What each symbol does to the elements:
Q758 ba Q866
Q758 ra Q708
Q758 zu Q154
Q758 bo Q185
Q758 vo Q21
Q758 za Q161
Q822 ba Q782
Q822 ra Q808
Q822 zu Q136
Q822 bo Q154
Q822 vo Q787
Q822 za Q193
Q227 ba Q757
Q227 ra Q381
Q227 zu Q535
Q227 bo Q992
Q227 vo Q546
Q227 za Q112
Q412 ba Q227
Q412 ra Q782
Q412 zu Q553
Q412 bo Q127
Q412 vo Q381
Q412 za Q546
Q360 ba Q300
Q360 ra Q971
Q360 zu Q968
Q360 bo Q210
Q360 vo Q694
Q360 za Q367
Q866 ba Q229
Q866 ra Q21
Q866 zu Q592
Q866 bo Q772
Q866 vo Q161
Q866 za Q720
Q112 ba Q127
Q112 ra Q154
Q112 zu Q19
Q112 bo Q782
Q112 vo Q592
Q112 za Q833
Q403 ba Q154
Q403 ra Q220
Q403 zu Q546
Q403 bo Q808
Q403 vo Q758
Q403 za Q866
Q19 ba Q549
Q19 ra Q112
Q19 zu Q664
Q19 bo Q412
Q19 vo Q127
Q19 za Q992
Q787 ba Q193
Q787 ra Q185
Q787 zu Q782
Q787 bo Q866
Q787 vo Q772
Q787 za Q220
Q326 ba Q887
Q326 ra Q426
Q326 zu Q185
Q326 bo Q542
Q326 vo Q674
Q326 za Q671
Q161 ba Q720
Q161 ra Q968
Q161 zu Q229
Q161 bo Q586
Q161 vo Q50
Q161 za Q326
Q367 ba Q450
Q367 ra Q553
Q367 zu Q426
Q367 bo Q410
Q367 vo Q535
Q367 za Q29
Q220 ba Q758
Q220 ra Q586
Q220 zu Q403
Q220 bo Q720
Q220 vo Q708
Q220 za Q21
Q592 ba Q833
Q592 ra Q866
Q592 zu Q127
Q592 bo Q193
Q592 vo Q229
Q592 za Q808
Q887 ba Q586
Q887 ra Q674
Q887 zu Q772
Q887 bo Q968
Q887 vo Q671
Q887 za Q821
Q720 ba Q185
Q720 ra Q50
Q720 zu Q808
Q720 bo Q708
Q720 vo Q326
Q720 za Q887
Q450 ba Q210
Q450 ra Q535
Q450 zu Q674
Q450 bo Q971
Q450 vo Q29
Q450 za Q664
Q154 ba Q592
Q154 ra Q758
Q154 zu Q112
Q154 bo Q787
Q154 vo Q866
Q154 za Q229
Q535 ba Q29
Q535 ra Q227
Q535 zu Q450
Q535 bo Q395
Q535 vo Q757
Q535 za Q19
Q229 ba Q808
Q229 ra Q161
Q229 zu Q833
Q229 bo Q220
Q229 vo Q720
Q229 za Q185
Q426 ba Q674
Q426 ra Q367
Q426 zu Q326
Q426 bo Q608
Q426 vo Q450
Q426 za Q210
Q757 ba Q19
Q757 ra Q546
Q757 zu Q29
Q757 bo Q136
Q757 vo Q112
Q757 za Q127
Q772 ba Q220
Q772 ra Q887
Q772 zu Q193
Q772 bo Q161
Q772 vo Q586
Q772 za Q708
Q193 ba Q403
Q193 ra Q772
Q193 zu Q381
Q193 bo Q229
Q193 vo Q220
Q193 za Q758
Q782 ba Q381
Q782 ra Q787
Q782 zu Q412
Q782 bo Q592
Q782 vo Q193
Q782 za Q403
Q608 ba Q360
Q608 ra Q410
Q608 zu Q542
Q608 bo Q450
Q608 vo Q971
Q608 za Q694
Q821 ba Q542
Q821 ra Q957
Q821 zu Q708
Q821 bo Q426
Q821 vo Q608
Q821 za Q360
Q971 ba Q694
Q971 ra Q395
Q971 zu Q360
Q971 bo Q29
Q971 vo Q442
Q971 za Q553
Q395 ba Q442
Q395 ra Q992
Q395 zu Q971
Q395 bo Q757
Q395 vo Q136
Q395 za Q412
Q674 ba Q671
Q674 ra Q450
Q674 zu Q887
Q674 bo Q360
Q674 vo Q210
Q674 za Q957
Q957 ba Q608
Q957 ra Q664
Q957 zu Q821
Q957 bo Q367
Q957 vo Q410
Q957 za Q971
Q29 ba Q664
Q29 ra Q757
Q29 zu Q210
Q29 bo Q442
Q29 vo Q19
Q29 za Q549
Q410 ba Q971
Q410 ra Q549
Q410 zu Q608
Q410 bo Q535
Q410 vo Q395
Q410 za Q442
Q694 ba Q367
Q694 ra Q442
Q694 zu Q300
Q694 bo Q664
Q694 vo Q553
Q694 za Q535
Q21 ba Q161
Q21 ra Q542
Q21 zu Q866
Q21 bo Q887
Q21 vo Q968
Q21 za Q50
Q127 ba Q992
Q127 ra Q592
Q127 zu Q549
Q127 bo Q381
Q127 vo Q833
Q127 za Q822
Q546 ba Q112
Q546 ra Q403
Q546 zu Q757
Q546 bo Q822
Q546 vo Q154
Q546 za Q592
Q185 ba Q772
Q185 ra Q326
Q185 zu Q787
Q185 bo Q21
Q185 vo Q887
Q185 za Q586
Q210 ba Q957
Q210 ra Q29
Q210 zu Q671
Q210 bo Q694
Q210 vo Q664
Q210 za Q410
Q586 ba Q708
Q586 ra Q671
Q586 zu Q220
Q586 bo Q50
Q586 vo Q821
Q586 za Q542
Q708 ba Q21
Q708 ra Q821
Q708 zu Q758
Q708 bo Q326
Q708 vo Q542
Q708 za Q968
Q968 ba Q50
Q968 ra Q360
Q968 zu Q161
Q968 bo Q671
Q968 vo Q300
Q968 za Q426
Q833 ba Q822
Q833 ra Q229
Q833 zu Q992
Q833 bo Q403
Q833 vo Q808
Q833 za Q787
Q300 ba Q426
Q300 ra Q694
Q300 zu Q50
Q300 bo Q957
Q300 vo Q367
Q300 za Q450
Q442 ba Q553
Q442 ra Q136
Q442 zu Q694
Q442 bo Q19
Q442 vo Q412
Q442 za Q227
Q136 ba Q412
Q136 ra Q822
Q136 zu Q442
Q136 bo Q112
Q136 vo Q782
Q136 za Q381
Q664 ba Q410
Q664 ra Q19
Q664 zu Q957
Q664 bo Q553
Q664 vo Q549
Q664 za Q395
Q50 ba Q326
Q50 ra Q300
Q50 zu Q720
Q50 bo Q821
Q50 vo Q426
Q50 za Q674
Q992 ba Q136
Q992 ra Q833
Q992 zu Q395
Q992 bo Q546
Q992 vo Q822
Q992 za Q782
Q381 ba Q546
Q381 ra Q193
Q381 zu Q227
Q381 bo Q833
Q381 vo Q403
Q381 za Q154
Q671 ba Q821
Q671 ra Q210
Q671 zu Q586
Q671 bo Q300
Q671 vo Q957
Q671 za Q608
Q808 ba Q787
Q808 ra Q720
Q808 zu Q822
Q808 bo Q758
Q808 vo Q185
Q808 za Q772
Q542 ba Q968
Q542 ra Q608
Q542 zu Q21
Q542 bo Q674
Q542 vo Q360
Q542 za Q300
Q549 ba Q395
Q549 ra Q127
Q549 zu Q410
Q549 bo Q227
Q549 vo Q992
Q549 za Q136
Q553 ba Q535
Q553 ra Q412
Q553 zu Q367
Q553 bo Q549
Q553 vo Q227
Q553 za Q757

In the rows, zero is written as 519.

The rows follow the links: the fewer symbols apart two elements are, the more alike their rows tend to be.

Here are some elements, each with a row of numbers. One shown again gets a slightly different row.
Q720: [505, 366, 471, 327, 407, 379, 381, 680, 594, 180, 628, 514, 258, 213, 353, 468, 552, 628, 535, 858, 535, 654, 656, 572, 510, 323, 456, 584, 339, 606, 492, 176, 528, 656, 429, 573, 651, 727, 605, 625, 484, 320]
Q549: [527, 647, 456, 406, 451, 666, 615, 311, 493, 691, 225, 543, 552, 809, 483, 662, 180, 620, 554, 223, 667, 530, 417, 294, 568, 735, 485, 281, 687, 474, 454, 824, 592, 489, 714, 269, 500, 396, 533, 471, 712, 581]
Q971: [568, 539, 652, 841, 714, 342, 819, 238, 443, 590, 520, 484, 732, 578, 575, 618, 690, 223, 493, 322, 293, 379, 444, 663, 639, 602, 560, 449, 600, 349, 697, 586, 494, 557, 511, 782, 541, 630, 398, 553, 371, 747]
Q136: [359, 626, 451, 543, 412, 687, 452, 267, 641, 661, 606, 685, 585, 621, 557, 472, 612, 447, 556, 375, 104, 722, 416, 329, 607, 297, 722, 524, 697, 583, 310, 932, 646, 542, 660, 457, 518, 481, 460, 511, 425, 717]
Q822: [669, 510, 183, 475, 586, 856, 560, 584, 731, 356, 457, 520, 296, 621, 387, 432, 599, 474, 541, 648, 731, 737, 366, 361, 435, 525, 439, 400, 584, 532, 435, 568, 460, 846, 252, 643, 630, 362, 507, 767, 612, 478]
Q674: [447, 473, 764, 575, 442, 334, 648, 851, 379, 535, 442, 437, 515, 437, 540, 692, 339, 665, 638, 421, 669, 165, 846, 741, 616, 520, 502, 478, 395, 436, 688, 275, 540, 274, 604, 269, 452, 611, 510, 337, 562, 442]
Q694: [530, 536, 718, 794, 669, 214, 744, 131, 415, 583, 520, 526, 789, 518, 541, 622, 662, 261, 448, 390, 215, 410, 476, 633, 653, 624, 550, 502, 537, 376, 634, 546, 481, 495, 592, 782, 548, 702, 428, 557, 352, 764]
Q772: [408, 374, 484, 364, 335, 550, 396, 897, 643, 283, 724, 594, 259, 256, 407, 445, 608, 649, 618, 770, 450, 575, 770, 535, 515, 168, 552, 600, 383, 633, 451, 300, 601, 519, 420, 418, 601, 624, 570, 516, 489, 371]
Q210: [477, 499, 761, 480, 478, 40, 592, 40, 377, 526, 445, 540, 708, 430, 421, 701, 431, 477, 475, 468, 263, 518, 467, 574, 689, 659, 517, 524, 490, 485, 577, 478, 557, 490, 796, 536, 570, 872, 490, 533, 425, 618]
Q608: [480, 487, 766, 374, 355, 78, 597, 267, 371, 452, 374, 565, 549, 380, 372, 770, 295, 601, 559, 456, 430, 424, 598, 556, 692, 610, 455, 452, 457, 506, 596, 352, 601, 404, 841, 308, 562, 843, 532, 503, 528, 523]
Q757: [430, 656, 507, 379, 418, 629, 464, 195, 529, 714, 370, 646, 630, 739, 540, 602, 296, 575, 547, 278, 440, 661, 395, 265, 602, 601, 590, 431, 685, 544, 318, 905, 626, 447, 810, 255, 496, 398, 547, 487, 612, 633]
Q546: [487, 496, 267, 621, 495, 835, 677, 552, 763, 394, 595, 663, 289, 582, 348, 463, 712, 382, 573, 529, 329, 690, 512, 378, 592, 228, 593, 368, 641, 530, 424, 727, 579, 774, 296, 659, 631, 447, 445, 727, 421, 680]
Q410: [577, 563, 631, 913, 718, 444, 906, 400, 483, 605, 480, 464, 694, 587, 552, 617, 669, 232, 502, 309, 384, 310, 490, 657, 641, 607, 548, 395, 615, 300, 723, 610, 477, 570, 412, 765, 531, 576, 374, 592, 383, 750]

Each walk starts at a row. The symbols on each line, taken left to right, move it on to the next element.
Answer with the element's row; about right is enough.
[560, 526, 215, 582, 512, 861, 685, 588, 787, 339, 540, 610, 265, 580, 322, 436, 685, 379, 592, 573, 457, 710, 437, 372, 530, 346, 543, 332, 596, 523, 433, 702, 538, 850, 254, 695, 651, 443, 464, 767, 465, 605]
vo ba bo bo za ba [416, 361, 453, 310, 353, 466, 417, 777, 665, 219, 681, 564, 192, 234, 343, 462, 564, 612, 599, 838, 504, 648, 709, 569, 520, 238, 496, 612, 339, 621, 481, 196, 570, 592, 432, 491, 617, 672, 604, 565, 488, 342]
za bo za zu bo vo vo [484, 547, 742, 675, 610, 135, 687, 63, 399, 575, 525, 534, 735, 464, 533, 640, 598, 300, 456, 426, 207, 493, 429, 657, 661, 645, 536, 543, 554, 464, 620, 516, 533, 524, 689, 703, 574, 756, 449, 560, 354, 698]
[593, 567, 555, 858, 700, 602, 944, 555, 501, 550, 363, 461, 601, 727, 501, 674, 522, 312, 568, 250, 608, 262, 543, 587, 662, 627, 489, 245, 628, 257, 704, 633, 480, 624, 362, 632, 566, 440, 415, 562, 522, 684]
ra za zu za zu [576, 652, 476, 570, 500, 662, 812, 489, 553, 611, 206, 501, 534, 806, 416, 723, 247, 545, 573, 192, 746, 385, 477, 392, 603, 740, 434, 202, 639, 350, 592, 726, 525, 579, 556, 348, 500, 426, 465, 556, 695, 567]
zu zu ba ba ba [479, 472, 736, 603, 505, 383, 627, 927, 323, 579, 489, 441, 582, 455, 618, 635, 412, 634, 556, 393, 692, 129, 826, 758, 573, 542, 509, 537, 381, 390, 708, 269, 520, 248, 525, 334, 406, 537, 520, 293, 528, 395]
[441, 444, 743, 445, 381, 293, 662, 734, 410, 500, 418, 498, 497, 421, 448, 762, 288, 714, 662, 376, 649, 191, 821, 678, 636, 513, 465, 423, 382, 440, 666, 304, 581, 305, 676, 245, 498, 667, 535, 377, 558, 410]
bo ra ba zu ra zu [440, 467, 769, 373, 341, 116, 650, 417, 392, 446, 402, 519, 526, 395, 397, 787, 222, 672, 627, 436, 524, 353, 701, 590, 675, 586, 470, 459, 440, 486, 626, 294, 599, 403, 817, 281, 523, 794, 543, 468, 586, 471]
vo vo za vo [398, 571, 333, 696, 492, 813, 657, 490, 750, 438, 665, 672, 364, 576, 427, 442, 751, 350, 598, 492, 208, 680, 489, 399, 631, 205, 674, 403, 645, 486, 414, 770, 593, 741, 405, 654, 626, 467, 404, 683, 390, 716]
[386, 565, 363, 642, 478, 760, 591, 422, 740, 515, 666, 686, 427, 588, 470, 424, 725, 384, 575, 425, 131, 686, 469, 368, 585, 213, 708, 461, 708, 555, 347, 840, 603, 663, 486, 627, 609, 483, 448, 643, 382, 731]
bo ra zu ba ba za [708, 517, 184, 427, 582, 823, 485, 553, 714, 387, 440, 501, 343, 630, 419, 390, 538, 529, 498, 683, 815, 778, 293, 302, 369, 612, 432, 402, 595, 547, 418, 571, 448, 808, 268, 633, 560, 326, 558, 738, 638, 415]
za zu za ra [351, 452, 456, 392, 317, 630, 369, 953, 642, 365, 757, 612, 280, 290, 496, 390, 581, 667, 629, 692, 420, 555, 763, 591, 494, 97, 605, 664, 394, 636, 455, 371, 603, 466, 449, 433, 523, 544, 564, 431, 455, 403]
[419, 480, 775, 393, 356, 180, 643, 593, 398, 454, 370, 482, 520, 413, 402, 771, 232, 700, 642, 419, 590, 305, 752, 632, 644, 537, 471, 434, 418, 472, 629, 277, 586, 344, 750, 204, 502, 747, 534, 421, 591, 424]
ba za ba vo bo bo [611, 638, 495, 473, 472, 655, 732, 420, 500, 643, 188, 506, 546, 785, 453, 700, 192, 594, 597, 191, 742, 488, 442, 333, 579, 767, 458, 239, 655, 434, 522, 782, 548, 528, 643, 295, 506, 404, 495, 562, 687, 552]
vo ra ra vo bo bo za [475, 475, 777, 675, 607, 415, 581, 889, 353, 608, 543, 389, 632, 465, 686, 570, 496, 582, 514, 453, 723, 119, 738, 829, 512, 561, 535, 604, 388, 440, 724, 297, 471, 266, 444, 460, 365, 476, 513, 311, 505, 406]
[600, 359, 498, 343, 501, 198, 339, 499, 511, 261, 600, 429, 389, 278, 377, 459, 553, 575, 423, 896, 622, 665, 489, 611, 422, 584, 424, 670, 360, 603, 537, 124, 456, 673, 473, 691, 634, 741, 628, 656, 512, 340]
bo ba za vo bo vo [610, 572, 568, 911, 710, 530, 975, 475, 513, 599, 397, 458, 658, 643, 520, 650, 619, 256, 559, 276, 496, 253, 506, 638, 642, 629, 513, 354, 596, 277, 727, 616, 472, 565, 389, 709, 534, 510, 383, 569, 464, 757]
za ba za bo vo ba [630, 490, 179, 547, 560, 879, 646, 589, 784, 341, 496, 545, 286, 608, 348, 444, 641, 425, 550, 593, 610, 742, 415, 356, 503, 426, 457, 368, 620, 511, 465, 619, 508, 884, 245, 690, 668, 411, 480, 766, 530, 530]
[647, 549, 311, 363, 612, 785, 171, 568, 549, 635, 485, 453, 531, 657, 653, 315, 502, 629, 404, 668, 795, 762, 261, 357, 275, 653, 486, 637, 546, 645, 355, 646, 403, 565, 432, 526, 397, 216, 620, 502, 642, 374]
za ra vo zu zu [373, 526, 443, 459, 434, 779, 155, 852, 556, 659, 768, 573, 517, 490, 730, 296, 616, 675, 518, 645, 458, 563, 613, 521, 385, 254, 669, 759, 475, 718, 350, 591, 557, 313, 467, 393, 401, 299, 586, 308, 506, 444]
zu zu ba ba ba [346, 665, 471, 395, 421, 642, 439, 161, 555, 761, 450, 675, 622, 722, 564, 553, 421, 578, 556, 313, 281, 693, 373, 250, 579, 503, 653, 496, 689, 579, 326, 953, 638, 452, 802, 300, 492, 435, 531, 489, 547, 641]
[559, 472, 723, 726, 635, 388, 522, 852, 285, 631, 604, 355, 664, 436, 734, 494, 558, 525, 470, 477, 685, 173, 684, 825, 473, 603, 504, 688, 363, 426, 725, 268, 455, 266, 450, 505, 385, 485, 513, 303, 477, 439]
zu zu vo zu ra [553, 362, 473, 307, 421, 299, 398, 596, 561, 202, 626, 491, 287, 249, 334, 452, 563, 585, 500, 902, 582, 686, 533, 583, 462, 468, 421, 659, 330, 622, 497, 113, 491, 673, 466, 623, 628, 776, 587, 655, 501, 301]
zu ba bo zu [705, 587, 265, 366, 641, 818, 253, 535, 568, 541, 491, 464, 472, 649, 569, 336, 476, 578, 367, 680, 826, 768, 262, 351, 308, 686, 428, 558, 582, 623, 348, 595, 407, 654, 392, 558, 471, 231, 629, 589, 668, 377]
[651, 448, 692, 661, 716, 323, 380, 651, 307, 622, 673, 333, 735, 395, 782, 464, 645, 449, 363, 644, 675, 304, 514, 813, 394, 701, 447, 748, 382, 507, 673, 259, 358, 356, 395, 694, 398, 467, 550, 352, 470, 430]
ra ba ba zu bo zu ra [584, 480, 721, 712, 709, 371, 454, 771, 327, 635, 609, 355, 701, 435, 795, 467, 634, 508, 406, 574, 639, 224, 579, 828, 410, 651, 466, 715, 366, 444, 703, 254, 380, 301, 398, 648, 362, 454, 557, 316, 459, 435]
zu za vo za ba bo [460, 520, 765, 579, 516, 48, 661, 5, 388, 511, 471, 490, 744, 420, 471, 668, 528, 355, 465, 476, 218, 510, 429, 625, 638, 648, 539, 550, 529, 452, 599, 505, 554, 513, 777, 622, 569, 810, 489, 539, 398, 693]
